Here is a tiny trained network, its code and every weight. The questions are about switching its units off for an input and a target symbol, where a switched-off unit gives its printed mean instead of its output.

import numpy as np


def w(rows, s, z=0):
    codes = np.array(rows[::2]) - 128.0
    scale = np.full(codes.shape[1], s)
    scale[-1] = z or s
    return codes * scale


def norm(h):
    return h / np.sqrt((h * h).mean(-1, keepdims=True) + 1e-5)


def f(y):
    return np.maximum(y, 0)


def softmax(a):
    e = np.exp(a - a.max(-1, keepdims=True))
    return e / e.sum(-1, keepdims=True)


def log_softmax(a):
    a = a - a.max(-1, keepdims=True)
    return a - np.log(np.exp(a).sum(-1, keepdims=True))


def net(x, mask):
    ids = ['ΘΠαβμτω'.index(c) for c in x.split()]
    T = len(ids)
    res = E[ids] + P[:T]
    r = norm(res)
    for j in range(3):
        rows = slice(3 * j, 3 * j + 3)
        q, k, v = (r @ M[0][rows].T for M in (Q, K, V))
        z = softmax(np.where(np.tri(T) > 0, q @ k.T / 3**0.5, -1e9)) @ v
        o = O[0][rows]
        res = res + np.where(mask[j], z, o[:, -1]) @ o[:, :-1]
    y = f(norm(res) @ A[0][:, :-1].T + A[0][:, -1])
    res = res + np.where(mask[3:11], y, B[0][:, -1]) @ B[0][:, :-1]
    return log_softmax(norm(res)[-1] @ U[:, :-1].T + U[:, -1])


Q, K, V, O, A, B = {}, {}, {}, {}, {}, {}
E = w([
[197,60,57,250,104],'Θ',
[164,140,73,180,77],'Π',
[98,100,194,201,112],'α',
[72,86,169,123,65],'β',
[31,108,40,99,135],'μ',
[114,155,113,164,196],'τ',
[191,138,161,68,132],'ω',
],0.016)
P = w([
[181,2,128,168,225],'0',
[169,42,143,160,187],'1',
[140,73,153,143,190],'2',
[134,109,164,156,164],'3',
[127,144,165,159,152],'4',
[110,181,174,157,139],'5',
[93,197,183,154,124],'6',
[110,196,184,155,105],'7',
],0.008)
Q[0] = w([
[67,136,137,86,158],'h1',
[180,129,89,102,143],'h1',
[83,115,34,112,70],'h1',
[162,96,180,77,99],'h2',
[130,70,170,172,59],'h2',
[126,107,166,91,39],'h2',
[116,131,118,246,78],'h3',
[188,131,127,45,127],'h3',
[144,154,85,113,125],'h3',
],0.013)
K[0] = w([
[60,127,154,77,148],'h1',
[175,80,72,127,154],'h1',
[94,75,7,139,105],'h1',
[89,42,75,143,86],'h2',
[50,149,170,94,84],'h2',
[111,61,116,150,22],'h2',
[70,215,165,84,116],'h3',
[134,13,119,175,122],'h3',
[125,109,160,155,146],'h3',
],0.012)
V[0] = w([
[105,74,177,50,171],'h1',
[73,132,97,136,154],'h1',
[118,126,152,163,137],'h1',
[107,146,113,180,159],'h2',
[161,101,74,139,165],'h2',
[107,46,139,169,115],'h2',
[217,146,178,128,109],'h3',
[103,150,65,165,170],'h3',
[96,108,117,88,7],'h3',
],0.011)
O[0] = w([
[107,218,71,115,194,105],'h1',
[87,109,68,171,68,120],'h1',
[100,76,163,153,136,179],'h1',
[115,111,173,224,123,159],'h2',
[140,118,120,104,48,118],'h2',
[70,122,192,96,113,254],'h2',
[198,126,181,106,172,121],'h3',
[111,157,78,175,69,122],'h3',
[125,2,128,69,114,81],'h3',
],0.0089,0.0095)
A[0] = w([
[42,120,148,154,102,192],'n1',
[163,94,214,173,18,106],'n2',
[94,88,38,75,32,66],'n3',
[211,110,158,44,25,127],'n4',
[241,76,47,30,88,1],'n5',
[138,133,172,163,254,93],'n6',
[98,244,177,58,162,197],'n7',
[187,228,152,17,179,81],'n8',
],0.007,0.0091)
B[0] = w([
[138,166,94,63,132,255],'n1',
[88,149,158,99,159,207],'n2',
[165,124,101,135,53,136],'n3',
[151,216,102,108,120,146],'n4',
[223,147,247,118,128,128],'n5',
[157,163,103,133,48,162],'n6',
[161,125,94,91,185,202],'n7',
[179,137,148,162,170,142],'n8',
],0.013,0.0089)
U = w([
[149,48,122,192,145,225],'Θ',
[162,172,184,69,19,54],'Π',
[35,149,254,173,192,1],'α',
[90,50,130,17,179,168],'β',
[46,123,54,99,90,171],'μ',
[91,211,79,194,192,103],'τ',
[227,151,96,68,188,241],'ω',
],0.0094,0.0041)

Each question gives the input, a string of symbols that net reads in full, and the target symbol t.
The units are the heads (3 rows each of Q, K, V and O) and the neurons (one row each of A and B). Each row of codes is followed by its name. A weight is (code - 128) times the scale printed after its matrix; where a second scale follows, it is the last column's (O, A, B and U).
mask holds one flag per unit, heads first, then neurons. A switched-off unit (its flag False) gives its mean, the last column of its rows in O or B, instead of its output. The means were averaged over made-up inputs and are rounded, as every weight is.
A unit's drop is (log p(t) with every unit on - log p(t) with that unit switched off) / (log p(t) with every unit on - log p(t) with every unit switched off).
The circuit of an input: a set's keep is (log p(t) with only the set's units on - log p(t) with every unit switched off) / (log p(t) with every unit on - log p(t) with every unit switched off). Starting from all 11 units, units are removed one at a time, each time the one whose removal leaves the highest keep (on an exact tie, the one counted first), for as long as the keep stays at least 0.8.
circuit, biggest first: the units of the circuit, biggest drop first
most important unit: the unit with the biggest drop
k most important neurons: the k neurons with the biggest drops, biggest first
which heads matter: for each layer, one digit per head in row order, 1 if its drop is at least 0.15 and else 0, layers parted by /
drop when u is switched off: that unit's drop, to one decimal
input α Θ Π ω ω α Π, target ω: most important unit : h3
input Π β α α α Π Θ, target α: which heads matter : 000
input Θ μ ω β, target ω: which heads matter : 100
input α α μ α α β α, target β: which heads matter : 001
input Π τ α α μ α α β, target β: circuit, biggest first : (h2; h3)
input α τ Θ, target τ: which heads matter : 001
input Θ α Θ, target α: which heads matter : 010
input ω ω α β α ω τ, target ω: which heads matter : 000
input τ Θ β Π β Θ Θ, target β: which heads matter : 001
input α Θ Θ Π ω Θ Θ, target ω: which heads matter : 011
input α Π α Π, target α: circuit, biggest first : (n2; h2)
input ω β α, target ω: which heads matter : 101
input α α Π, target Π: 2 most important neurons : (n4; n7)
input ω Π Π, target Π: which heads matter : 110
input α β μ β, target μ: most important neuron : (n2)
input τ α ω Π β, target ω: which heads matter : 110
input α α α α Π, target α: drop when h2 is switched off : 0.2
input Θ β Θ, target β: drop when n6 is switched off : 0.0
input ω α μ Π, target μ: drop when h3 is switched off : 1.5
